Here is a tiny trained network, its code and every weight. The questions are about switching its units off for an input and a class, where a switched-off unit gives its printed mean instead of its output.

import numpy as np


def w(rows, s, z=0):
    codes = np.array(rows[::2]) - 128.0
    scale = np.full(codes.shape[1], s)
    scale[-1] = z or s
    return codes * scale


def norm(h):
    return h / np.sqrt((h * h).mean(-1, keepdims=True) + 1e-5)


def f(y):
    return np.maximum(y, 0)


def log_softmax(a):
    a = a - a.max(-1, keepdims=True)
    return a - np.log(np.exp(a).sum(-1, keepdims=True))


def net(x, mask):
    res = np.array(x, float).reshape(1, 8) / 4 @ E
    u = 0
    for l in range(2):
        y = f(norm(res) @ A[l][:, :-1].T + A[l][:, -1])
        res = res + np.where(mask[u : u + 3], y, B[l][:, -1]) @ B[l][:, :-1]
        u += 3
    return log_softmax(norm(res)[-1] @ U[:, :-1].T + U[:, -1])


A, B = {}, {}
E = w([
[179,96,82,52,154,101,123,82],'x0',
[118,133,127,135,138,117,135,137],'x1',
[37,156,64,103,90,70,129,181],'x2',
[107,177,151,64,245,219,185,170],'x3',
[90,200,157,122,130,121,37,43],'x4',
[125,142,130,119,110,125,109,151],'x5',
[180,153,1,194,122,159,101,140],'x6',
[109,110,127,102,92,177,95,144],'x7',
],0.0022)
A[0] = w([
[84,152,107,95,246,199,155,138,122],'L0N0',
[153,166,5,199,147,178,95,128,7],'L0N1',
[61,229,114,122,175,147,35,3,6],'L0N2',
],0.0047,0.0019)
B[0] = w([
[111,68,94,201,46,58,67,73,253],'L0N0',
[6,144,204,59,253,140,109,89,233],'L0N1',
[224,136,88,94,78,136,220,194,249],'L0N2',
],0.0065,0.0032)
A[1] = w([
[122,43,82,129,169,165,254,224,7],'L1N0',
[94,80,185,62,124,71,204,183,102],'L1N1',
[57,115,46,87,119,86,179,224,73],'L1N2',
],0.0043,0.0016)
B[1] = w([
[254,183,59,84,21,203,223,155,201],'L1N0',
[91,221,138,66,196,114,80,127,231],'L1N1',
[227,214,108,181,94,162,45,106,255],'L1N2',
],0.0045,0.0027)
U = w([
[222,214,26,49,30,204,255,191,45],'0',
[18,156,212,22,224,108,103,67,206],'1',
[171,140,118,171,133,139,64,77,238],'2',
[105,111,108,154,87,82,103,82,171],'3',
[75,52,63,222,45,34,66,50,6],'4',
[118,137,125,135,129,124,125,166,135],'5',
[104,116,110,108,141,111,107,121,74],'6',
],0.0041,0.0022)

Each question gives the input, the list of numbers given to net, and the class t.
The units are the neurons (one row each of A and B). Each row of codes is followed by its name. A weight is (code - 128) times the scale printed after its matrix; where a second scale follows, it is the last column's (A, B and U).
mask holds one flag per neuron, layer by layer. A switched-off neuron (its flag False) gives its mean, the last column of its row in B, instead of its output. The means were averaged over made-up inputs and are rounded, as every weight is.
A unit's drop is (log p(t) with every unit on - log p(t) with that unit switched off) / (log p(t) with every unit on - log p(t) with every unit switched off).
The circuit of an input: a set's keep is (log p(t) with only the set's units on - log p(t) with every unit switched off) / (log p(t) with every unit on - log p(t) with every unit switched off). Starting from all 6 units, units are removed one at a time, each time the one whose removal leaves the highest keep (on an exact tie, the one counted first), for as long as the keep stays at least 0.8.
circuit, biggest first: the units of the circuit, biggest drop first
k most important neurons: the k neurons with the biggest drops, biggest first
k most important neurons of layer l: the k neurons of layer l with the biggest drops, biggest first
drop of u: that unit's drop, to one decimal
input [-1,-5,-2,-1,5,-3,7,-7], class 1: most important neuron => [L0N1]
input [1,-5,7,2,-1,5,-1,0], class 2: 2 most important neurons of layer 1 => [L1N2; L1N0]
input [-7,-2,-6,7,1,-3,-2,-4], class 4: circuit, biggest first => [L0N0; L0N1]
input [4,3,-7,-2,-4,3,7,6], class 1: circuit, biggest first => [L0N1; L0N2]
input [-1,2,-3,5,3,8,-3,6], class 3: 4 most important neurons => [L0N0; L0N1; L1N0; L1N2]
input [-7,8,1,-5,7,1,4,2], class 0: 3 most important neurons => [L0N2; L0N0; L1N1]
input [-5,8,1,8,-4,0,-3,-2], class 4: 2 most important neurons => [L0N0; L0N2]
input [-5,-2,-1,-7,8,-2,2,3], class 0: 2 most important neurons => [L0N2; L0N0]
input [-8,5,2,8,4,6,6,5], class 4: 3 most important neurons => [L0N0; L1N1; L1N0]
input [-6,-6,-6,-6,7,4,-5,-3], class 0: circuit, biggest first => [L0N2; L0N0]
input [-2,-2,-4,-5,-1,5,8,-7], class 1: 2 most important neurons of layer 0 => [L0N1; L0N0]
input [0,0,-1,-6,-1,-1,-6,1], class 1: circuit, biggest first => [L0N0; L1N1]
input [-5,5,-6,3,-4,-2,8,-2], class 1: 2 most important neurons of layer 0 => [L0N1; L0N2]
input [7,0,4,-1,-2,-7,8,8], class 1: circuit, biggest first => [L0N1]
input [2,2,5,-6,8,5,2,4], class 0: 2 most important neurons of layer 0 => [L0N2; L0N0]
input [5,-5,-1,5,1,8,-2,6], class 3: 2 most important neurons of layer 0 => [L0N0; L0N1]
input [3,-8,8,7,-7,-1,7,-4], class 2: 2 most important neurons of layer 0 => [L0N0; L0N2]
input [5,-3,2,3,-4,-4,7,-1], class 1: drop of L0N2 => 0.2
input [5,6,7,5,-5,3,7,5], class 1: drop of L0N0 => -0.1
input [6,-4,5,-5,8,0,-4,-1], class 0: drop of L1N2 => 0.0
input [5,2,-3,-4,7,-1,-5,-4], class 0: drop of L0N0 => 0.2
